Below is a small trained network, with its code and all its weights. Each question gives an input and a class and asks what happens when units are switched off, that is, made to give their printed mean instead of their output.

import numpy as np


def w(rows, s, z=0):
    codes = np.array(rows[::2]) - 128.0
    scale = np.full(codes.shape[1], s)
    scale[-1] = z or s
    return codes * scale


def f(y):
    return np.maximum(y, 0)


def log_softmax(a):
    a = a - a.max(-1, keepdims=True)
    return a - np.log(np.exp(a).sum(-1, keepdims=True))


def net(x, mask):
    res = np.array(x, float).reshape(1, 6) / 4 @ E
    y = f(res @ A[0][:, :-1].T + A[0][:, -1])
    res = res + np.where(mask, y, B[0][:, -1]) @ B[0][:, :-1]
    return log_softmax(res[-1] @ U[:, :-1].T + U[:, -1])


A, B = {}, {}
E = w([
[145,9,107,166,117,126,170,100],'x0',
[55,97,146,95,128,167,99,63],'x1',
[117,53,246,131,167,81,164,125],'x2',
[190,135,102,2,142,144,157,96],'x3',
[147,83,112,101,34,230,131,124],'x4',
[190,99,147,111,185,183,30,172],'x5',
],0.0087)
A[0] = w([
[141,134,131,39,97,105,203,54,104],'n0',
[75,209,173,157,181,75,97,193,222],'n1',
[190,90,89,97,84,184,155,98,72],'n2',
[29,94,87,187,47,136,141,71,140],'n3',
[148,159,60,96,86,254,62,142,220],'n4',
[140,174,166,71,129,112,169,127,249],'n5',
[98,203,152,174,175,60,62,182,255],'n6',
[142,109,141,140,114,132,116,188,86],'n7',
[217,120,28,141,172,128,75,181,250],'n8',
[115,41,182,138,202,114,118,73,96],'n9',
[77,140,118,158,62,137,142,137,65],'n10',
[142,169,68,88,92,233,43,118,184],'n11',
[138,45,138,131,165,135,114,84,178],'n12',
[46,107,109,176,72,133,133,78,162],'n13',
[98,112,200,108,142,179,57,118,213],'n14',
[200,35,195,176,97,166,141,199,167],'n15',
[106,115,221,109,148,178,47,125,147],'n16',
[50,104,116,169,104,127,164,98,179],'n17',
[122,124,204,98,140,129,118,130,195],'n18',
],0.0089,0.0015)
B[0] = w([
[114,195,119,92,143,191,163,82,207],'n0',
[88,153,138,203,169,60,169,65,219],'n1',
[134,175,153,153,139,98,116,122,197],'n2',
[172,44,73,134,55,138,145,93,216],'n3',
[255,191,157,106,70,92,65,167,250],'n4',
[111,141,105,151,110,144,162,69,182],'n5',
[94,188,158,179,195,82,170,58,223],'n6',
[117,148,148,144,98,137,159,118,150],'n7',
[181,204,71,115,150,146,118,50,203],'n8',
[133,57,86,92,145,121,37,176,193],'n9',
[141,83,73,126,141,125,115,108,174],'n10',
[211,176,162,129,78,115,85,170,242],'n11',
[141,119,146,113,130,129,58,204,176],'n12',
[151,50,82,138,86,147,143,104,197],'n13',
[102,73,78,61,119,233,146,127,187],'n14',
[106,155,243,167,87,114,176,180,205],'n15',
[95,89,78,91,121,196,158,122,190],'n16',
[151,75,90,144,72,141,159,81,189],'n17',
[100,94,82,110,138,161,148,114,173],'n18',
],0.0096,0.011)
U = w([
[130,106,59,105,97,185,190,52,250],'0',
[37,66,107,52,184,190,93,189,84],'1',
[75,214,254,173,147,91,181,123,129],'2',
[215,221,113,100,137,110,45,149,186],'3',
[171,64,148,118,67,125,81,220,97],'4',
[87,103,96,161,184,71,142,77,5],'5',
],0.0098,0.0025)

Each question gives the input, the list of numbers given to net, and the class t.
The units are the neurons (one row each of A and B). Each row of codes is followed by its name. A weight is (code - 128) times the scale printed after its matrix; where a second scale follows, it is the last column's (A, B and U).
mask holds one flag per neuron, in row order. A switched-off neuron (its flag False) gives its mean, the last column of its row in B, instead of its output. The means were averaged over made-up inputs and are rounded, as every weight is.
A unit's drop is (log p(t) with every unit on - log p(t) with that unit switched off) / (log p(t) with every unit on - log p(t) with every unit switched off).
The circuit of an input: a set's keep is (log p(t) with only the set's units on - log p(t) with every unit switched off) / (log p(t) with every unit on - log p(t) with every unit switched off). Starting from the 12 units with the biggest drops (on a tie, the unit counted first), units are removed one at a time, each time the one whose removal leaves the highest keep (on an exact tie, the one counted first), for as long as the keep stays at least 0.8.
circuit, biggest first: the units of the circuit, biggest drop first
unit that matters most: the unit with the biggest drop
top k neurons: the k neurons with the biggest drops, biggest first
drop of u: that unit's drop, to one decimal
input [1,8,8,5,-2,-5], class 1: unit that matters most : n9
input [3,-7,6,2,2,0], class 2: top 3 neurons : n15; n3; n4
input [6,-1,2,7,-3,8], class 1: top 3 neurons : n4; n11; n9
input [-6,-4,7,2,-7,1], class 2: top 2 neurons : n6; n3
input [8,8,8,-2,-1,1], class 1: circuit, biggest first : n4; n9
input [2,8,5,1,4,-1], class 1: circuit, biggest first : n9; n12; n4
input [-8,7,3,-4,1,3], class 1: circuit, biggest first : n14; n8
input [7,3,2,-1,3,-2], class 4: circuit, biggest first : n12; n9
input [0,-2,4,-3,0,5], class 2: top 2 neurons : n15; n3
input [-3,5,8,-7,-3,0], class 5: top 2 neurons : n1; n6
input [-6,0,5,6,3,5], class 0: top 2 neurons : n16; n14
input [0,-1,4,-8,-4,5], class 2: top 2 neurons : n15; n6
input [-7,2,5,1,-1,-1], class 0: top 3 neurons : n15; n14; n16
input [4,-2,-4,-8,-8,3], class 2: circuit, biggest first : n6
input [7,-8,2,0,8,-1], class 2: top 3 neurons : n15; n2; n9
input [-3,6,-5,-1,8,-2], class 3: drop of n2 : 0.1
input [2,6,3,7,1,1], class 1: drop of n8 : 0.0
input [-6,3,-1,6,4,-6], class 3: drop of n11 : 0.1
input [-2,4,0,-2,-7,8], class 5: drop of n1 : 0.4
input [8,-3,6,-6,4,-6], class 4: unit that matters most : n15
